Below are the code and all the weights of a small trained network. Each question names an input and a class and asks about switching units off, where a switched-off unit gives its printed mean instead of its output.

import numpy as np


def w(rows, s, z=0):
    codes = np.array(rows[::2]) - 128.0
    scale = np.full(codes.shape[1], s)
    scale[-1] = z or s
    return codes * scale


def f(y):
    return np.maximum(y, 0)


def log_softmax(a):
    a = a - a.max(-1, keepdims=True)
    return a - np.log(np.exp(a).sum(-1, keepdims=True))


def net(x, mask):
    res = np.array(x, float).reshape(1, 2) / 4 @ E
    y = f(res @ A[0][:, :-1].T + A[0][:, -1])
    res = res + np.where(mask, y, B[0][:, -1]) @ B[0][:, :-1]
    return log_softmax(res[-1] @ U[:, :-1].T + U[:, -1])


A, B = {}, {}
E = w([
[213,124,123,231,151,67,154,110,53,125,75],'x0',
[101,176,245,134,171,145,51,9,108,90,131],'x1',
],0.013)
A[0] = w([
[136,182,133,95,162,128,17,86,137,42,96,12],'neuron 1',
[93,155,145,39,114,206,110,135,191,85,137,9],'neuron 2',
[230,129,82,184,126,2,156,159,48,99,14,45],'neuron 3',
[59,112,106,112,75,150,183,157,161,136,178,2],'neuron 4',
[124,136,112,108,164,146,144,103,91,120,239,218],'neuron 5',
[129,204,226,159,192,101,137,68,98,118,77,132],'neuron 6',
[187,76,106,144,73,88,213,216,120,179,74,237],'neuron 7',
[76,74,81,153,108,75,177,159,163,166,149,52],'neuron 8',
[91,130,74,129,86,122,175,179,157,155,121,13],'neuron 9',
[87,145,60,123,99,100,157,195,134,144,154,10],'neuron 10',
[207,83,118,221,180,43,156,154,45,107,96,31],'neuron 11',
[154,57,64,76,130,144,210,159,149,188,133,30],'neuron 12',
[72,62,67,7,6,212,95,243,249,190,212,115],'neuron 13',
[119,67,51,101,86,90,230,186,150,169,154,30],'neuron 14',
[106,188,187,196,173,160,91,132,134,115,122,15],'neuron 15',
],0.0086,0.0098)
B[0] = w([
[127,54,21,116,157,127,45,29,249,186,68,166],'neuron 1',
[214,188,157,212,40,63,225,42,200,213,37,173],'neuron 2',
[153,172,210,188,45,97,210,138,143,191,122,225],'neuron 3',
[198,126,94,212,71,129,167,14,249,226,63,153],'neuron 4',
[60,207,130,49,145,157,116,222,69,66,161,174],'neuron 5',
[116,116,125,151,153,158,73,176,127,57,166,207],'neuron 6',
[50,143,135,75,211,180,63,180,63,46,186,252],'neuron 7',
[133,41,58,119,155,98,96,69,174,164,76,164],'neuron 8',
[108,70,76,126,175,116,68,39,195,136,60,159],'neuron 9',
[121,36,51,102,166,129,67,72,191,174,55,159],'neuron 10',
[211,197,172,179,71,105,189,85,164,220,144,206],'neuron 11',
[123,82,71,129,175,147,73,52,211,137,60,178],'neuron 12',
[159,216,229,175,58,110,183,161,81,104,178,255],'neuron 13',
[122,66,69,99,162,111,65,82,159,132,65,198],'neuron 14',
[126,33,41,149,204,114,65,63,214,185,25,152],'neuron 15',
],0.013,0.02)
U = w([
[210,163,180,191,6,51,210,89,196,212,63,27],'0',
[109,22,42,99,208,123,16,90,217,149,25,1],'1',
[75,188,205,69,159,179,80,228,39,49,187,248],'2',
],0.015,0.0098)

Each question gives the input, the list of numbers given to net, and the class t.
The units are the neurons (one row each of A and B). Each row of codes is followed by its name. A weight is (code - 128) times the scale printed after its matrix; where a second scale follows, it is the last column's (A, B and U).
mask holds one flag per neuron, in row order. A switched-off neuron (its flag False) gives its mean, the last column of its row in B, instead of its output. The means were averaged over made-up inputs and are rounded, as every weight is.
A unit's drop is (log p(t) with every unit on - log p(t) with that unit switched off) / (log p(t) with every unit on - log p(t) with every unit switched off).
The circuit of an input: a set's keep is (log p(t) with only the set's units on - log p(t) with every unit switched off) / (log p(t) with every unit on - log p(t) with every unit switched off). Starting from the 12 units with the biggest drops (on a tie, the unit counted first), units are removed one at a time, each time the one whose removal leaves the highest keep (on an exact tie, the one counted first), for as long as the keep stays at least 0.8.
circuit, biggest first: the units of the circuit, biggest drop first
unit that matters most: the unit with the biggest drop
k most important neurons: the k neurons with the biggest drops, biggest first
drop when u is switched off: that unit's drop, to one decimal
input [4,-5], class 1: unit that matters most -> neuron 7
input [-4,5], class 1: 3 most important neurons -> (neuron 13; neuron 3; neuron 11)
input [3,0], class 2: circuit, biggest first -> (neuron 2; neuron 4)
input [6,-7], class 1: 2 most important neurons -> (neuron 7; neuron 13)
input [-3,-4], class 1: 4 most important neurons -> (neuron 3; neuron 14; neuron 12; neuron 11)
input [-3,4], class 1: 2 most important neurons -> (neuron 13; neuron 3)
input [0,3], class 2: 2 most important neurons -> (neuron 14; neuron 12)
input [-3,-3], class 2: drop when neuron 3 is switched off -> 0.4
input [6,-8], class 1: drop when neuron 7 is switched off -> 1.3
input [1,-3], class 2: drop when neuron 1 is switched off -> 0.1
